[[105 150]
 [126 138]
 [121 132]]
->
[[105 150]
 [126 138]]

[[136 129]
 [150 150]
 [125 131]
 [151 148]
 [140 134]]
->
[[136 129]
 [150 150]]

[[148 129 140 121]
 [126 142 132 117]
 [111 108 152 140]]
->
[[148 129]
 [126 142]]

[[117 125 128]
 [122 128 127]
 [140 126 137]
 [101 123 131]]
->
[[117 125]
 [122 128]]

[[158 103 126 115]
 [114 139 107 158]
 [120 136 142 119]]
->
[[158 103]
 [114 139]]

[[106 124]
 [105 105]
 [148 101]
 [151 148]]
->
[[106 124]
 [105 105]]

[[148 136 124 133 121]
 [135 121 127 131 140]
 [148 135 127 134 122]
 [151 128 136 117 118]]
->
[[148 136]
 [135 121]]
---
[[142 142 132 120 134]
 [112 122 124 134 136]
 [113 129 128 134 151]
 [110 123 123 135 140]
 [141 144 131 118 139]]
->
[[142 142]
 [112 122]]

[[152 139 124]
 [151 139 123]
 [153 137 126]]
->
[[152 139]
 [151 139]]

[[116 106 151 107]
 [140 126 130 124]
 [118 135 122 136]]
->
[[116 106]
 [140 126]]

[[110 121 139]
 [114 135 122]
 [146 134 119]
 [133 148 103]
 [122 110 151]]
->
[[110 121]
 [114 135]]

[[146 112 128 134]
 [140 126 130 149]
 [149 104 126 126]]
->
[[146 112]
 [140 126]]

[[132 111 112 135]
 [138 152 156 124]
 [123 116 114 132]
 [114 127 119 128]]
->
[[132 111]
 [138 152]]

[[126 135 129]
 [140 120 151]
 [124 150 134]
 [133 103 122]]
->
[[126 135]
 [140 120]]

[[135 157 135 144 147]
 [133 138 140 141 134]
 [145 138 137 135 137]
 [142 140 139 135 135]
 [149 140 136 137 136]]
->
[[135 157]
 [133 138]]

[[148 115]
 [153 105]
 [155 107]
 [108 113]
 [134 146]]
->
[[148 115]
 [153 105]]
---
[[124 139 156 133]
 [148 112 142 122]
 [136 141 125 111]
 [110 121 121 137]
 [122 104 137 141]]
->
[[112 142]
 [141 125]]

[[136 110 138]
 [116 105 137]
 [131 114 128]
 [130 107 139]
 [116 105 140]]
->
[[105 137]
 [114 128]]

[[109 141 153 132]
 [147 124 114 129]
 [124 138 140 131]
 [128 119 116 127]
 [106 139 151 131]]
->
[[124 114]
 [138 140]]

[[123 140 137]
 [125 134 139]
 [122 133 129]
 [109 124 106]]
->
[[134 139]
 [133 129]]

[[137 116 127 147]
 [128 139 122 106]
 [109 150 131 112]]
->
[[139 122]
 [150 131]]

[[120 105 125 146 148]
 [106 152 150 109 118]
 [102 144 155 116 142]
 [150 118 105 146 105]]
->
[[152 150]
 [144 155]]

[[106 149 129 138]
 [106 132 133 111]
 [122 122 117 102]
 [123 105 107 146]
 [128 123 124 133]]
->
[[132 133]
 [122 117]]

[[144 135 120 131]
 [148 117 128 135]
 [106 138 137 121]
 [116 115 141 128]]
->
[[117 128]
 [138 137]]

[[151 115 127 129]
 [137 128 114 143]
 [140  98 133 131]
 [132 125 123 130]]
->
[[128 114]
 [ 98 133]]
---
[[150 105]
 [115 127]
 [106 155]
 [145 124]
 [102 156]
 [151 105]
 [102 156]]
->
[[150 115 106 145 102 151 102]
 [105 127 155 124 156 105 156]]

[[121 126 128 120 123 123 119 130 114 126 147 136 123 128 125]
 [119 122 124 133 125 137 152 123 142 119 124 132 118 127 116]
 [117 129 140 111 125 140 117 137 130 116 133 118 125 130 139]]
->
[[121 119 117]
 [126 122 129]
 [128 124 140]
 [120 133 111]
 [123 125 125]
 [123 137 140]
 [119 152 117]
 [130 123 137]
 [114 142 130]
 [126 119 116]
 [147 124 133]
 [136 132 118]
 [123 118 125]
 [128 127 130]
 [125 116 139]]

[[157 103]
 [115 146]]
->
[[157 115]
 [103 146]]

[[108 122 126]
 [132 107 124]
 [126 137 119]
 [129 111 128]
 [126 123 116]
 [130 128 150]
 [110 130 131]
 [125 116 125]
 [121 134 148]
 [127 116 146]
 [148 134 136]]
->
[[108 132 126 129 126 130 110 125 121 127 148]
 [122 107 137 111 123 128 130 116 134 116 134]
 [126 124 119 128 116 150 131 125 148 146 136]]

[[123 140 136 131 113]
 [131 146 132 130 124]
 [120 115 131 129 122]
 [120 135 137 132 109]
 [140 125 123 129 152]
 [121 136 137 132 110]
 [133 149 132 130 125]
 [120 114 131 130 122]]
->
[[123 131 120 120 140 121 133 120]
 [140 146 115 135 125 136 149 114]
 [136 132 131 137 123 137 132 131]
 [131 130 129 132 129 132 130 130]
 [113 124 122 109 152 110 125 122]]

[[127 144 157 148 130 126 126 143 128 134 127 126 146]
 [126 128 126 127 126 148 140 128 151 126 151 141 128]
 [139 126 130 126 141 127 131 126 126 139 126 133 126]
 [127 151 146 154 127 137 126 151 151 126 149 126 154]
 [143 128 139 129 150 126 126 127 126 150 126 127 128]
 [132 126 126 126 129 139 146 126 134 128 136 148 126]
 [142 129 150 131 148 126 126 128 126 150 126 126 129]]
->
[[127 126 139 127 143 132 142]
 [144 128 126 151 128 126 129]
 [157 126 130 146 139 126 150]
 [148 127 126 154 129 126 131]
 [130 126 141 127 150 129 148]
 [126 148 127 137 126 139 126]
 [126 140 131 126 126 146 126]
 [143 128 126 151 127 126 128]
 [128 151 126 151 126 134 126]
 [134 126 139 126 150 128 150]
 [127 151 126 149 126 136 126]
 [126 141 133 126 127 148 126]
 [146 128 126 154 128 126 129]]

[[117 114 108 125 150 116 137 124 107 131]
 [132 118 117 146 144 140 152 130 126 115]
 [132 139 119 132 133 127 150 151 113 137]
 [115 113 149 122 136 111 143 130 116 129]
 [125 129 139 151 124 132 121 126 112 112]
 [133 140 147 114 143 124 122 135 115 118]
 [119 130 109 123 135 107 151 108 105 109]
 [135 134 111 129 128 149 105 140 106 151]]
->
[[117 132 132 115 125 133 119 135]
 [114 118 139 113 129 140 130 134]
 [108 117 119 149 139 147 109 111]
 [125 146 132 122 151 114 123 129]
 [150 144 133 136 124 143 135 128]
 [116 140 127 111 132 124 107 149]
 [137 152 150 143 121 122 151 105]
 [124 130 151 130 126 135 108 140]
 [107 126 113 116 112 115 105 106]
 [131 115 137 129 112 118 109 151]]

[[145 111 140 120 137 116 139 126 116 151]
 [145 108 147 117 126 135 127 117 147 111]
 [145 129 108 125 147 124 119 138 124 118]
 [145 117 121 143 116 138 116 138 129 119]]
->
[[145 145 145 145]
 [111 108 129 117]
 [140 147 108 121]
 [120 117 125 143]
 [137 126 147 116]
 [116 135 124 138]
 [139 127 119 116]
 [126 117 138 138]
 [116 147 124 129]
 [151 111 118 119]]

[[119 125 119 128 117 118 123 139 106 128 132 132 119 120 119 129]
 [120 124 118 127 119 119 123 138 106 129 131 132 120 120 119 129]
 [118 125 121 129 117 118 122 139 107 127 133 131 119 120 119 130]
 [121 124 115 126 122 120 123 136 105 130 129 134 121 120 119 127]
 [123 123 114 125 123 120 123 135 105 131 129 134 122 120 120 126]]
->
[[119 120 118 121 123]
 [125 124 125 124 123]
 [119 118 121 115 114]
 [128 127 129 126 125]
 [117 119 117 122 123]
 [118 119 118 120 120]
 [123 123 122 123 123]
 [139 138 139 136 135]
 [106 106 107 105 105]
 [128 129 127 130 131]
 [132 131 133 129 129]
 [132 132 131 134 134]
 [119 120 119 121 122]
 [120 120 120 120 120]
 [119 119 119 119 120]
 [129 129 130 127 126]]
---
[[153 101  99 153 128 127]
 [158 112 101 143 117 139]]
->
[[127 128 153  99 101 153]
 [139 117 143 101 112 158]]

[[124 115]
 [127 129]
 [131 124]
 [142 117]
 [146 116]
 [125 105]
 [130 119]
 [147 115]
 [149 113]
 [124 135]]
->
[[115 124]
 [129 127]
 [124 131]
 [117 142]
 [116 146]
 [105 125]
 [119 130]
 [115 147]
 [113 149]
 [135 124]]

[[119 134 128 139 132 138]
 [127 125 129 130 134 126]
 [130 115 130 116 121 128]
 [118 140 137 123 136 138]
 [150 113 124 141 129 112]
 [125 133 117 136 124 139]
 [136 112 121 133 118 127]
 [138 111 123 123 116 130]
 [137 113 123 132 122 124]]
->
[[138 132 139 128 134 119]
 [126 134 130 129 125 127]
 [128 121 116 130 115 130]
 [138 136 123 137 140 118]
 [112 129 141 124 113 150]
 [139 124 136 117 133 125]
 [127 118 133 121 112 136]
 [130 116 123 123 111 138]
 [124 122 132 123 113 137]]

[[101 128 126 112 157 144]
 [116 112 142 148 134 118]
 [133 118 125 113 121 121]
 [132 113 140 128 126 137]]
->
[[144 157 112 126 128 101]
 [118 134 148 142 112 116]
 [121 121 113 125 118 133]
 [137 126 128 140 113 132]]

[[135 135]
 [130 126]
 [125 132]
 [125 153]
 [130 114]
 [121 124]
 [126 126]
 [135 137]]
->
[[135 135]
 [126 130]
 [132 125]
 [153 125]
 [114 130]
 [124 121]
 [126 126]
 [137 135]]

[[137 135 128 132 127]
 [121 127 131 127 123]
 [127 133 113 120 132]
 [118 118 131 120 133]
 [133 130 130 126 136]
 [106 118 127 126 114]
 [111 118 135 119 127]
 [139 139 134 138 120]
 [126 126 114 113 142]]
->
[[127 132 128 135 137]
 [123 127 131 127 121]
 [132 120 113 133 127]
 [133 120 131 118 118]
 [136 126 130 130 133]
 [114 126 127 118 106]
 [127 119 135 118 111]
 [120 138 134 139 139]
 [142 113 114 126 126]]
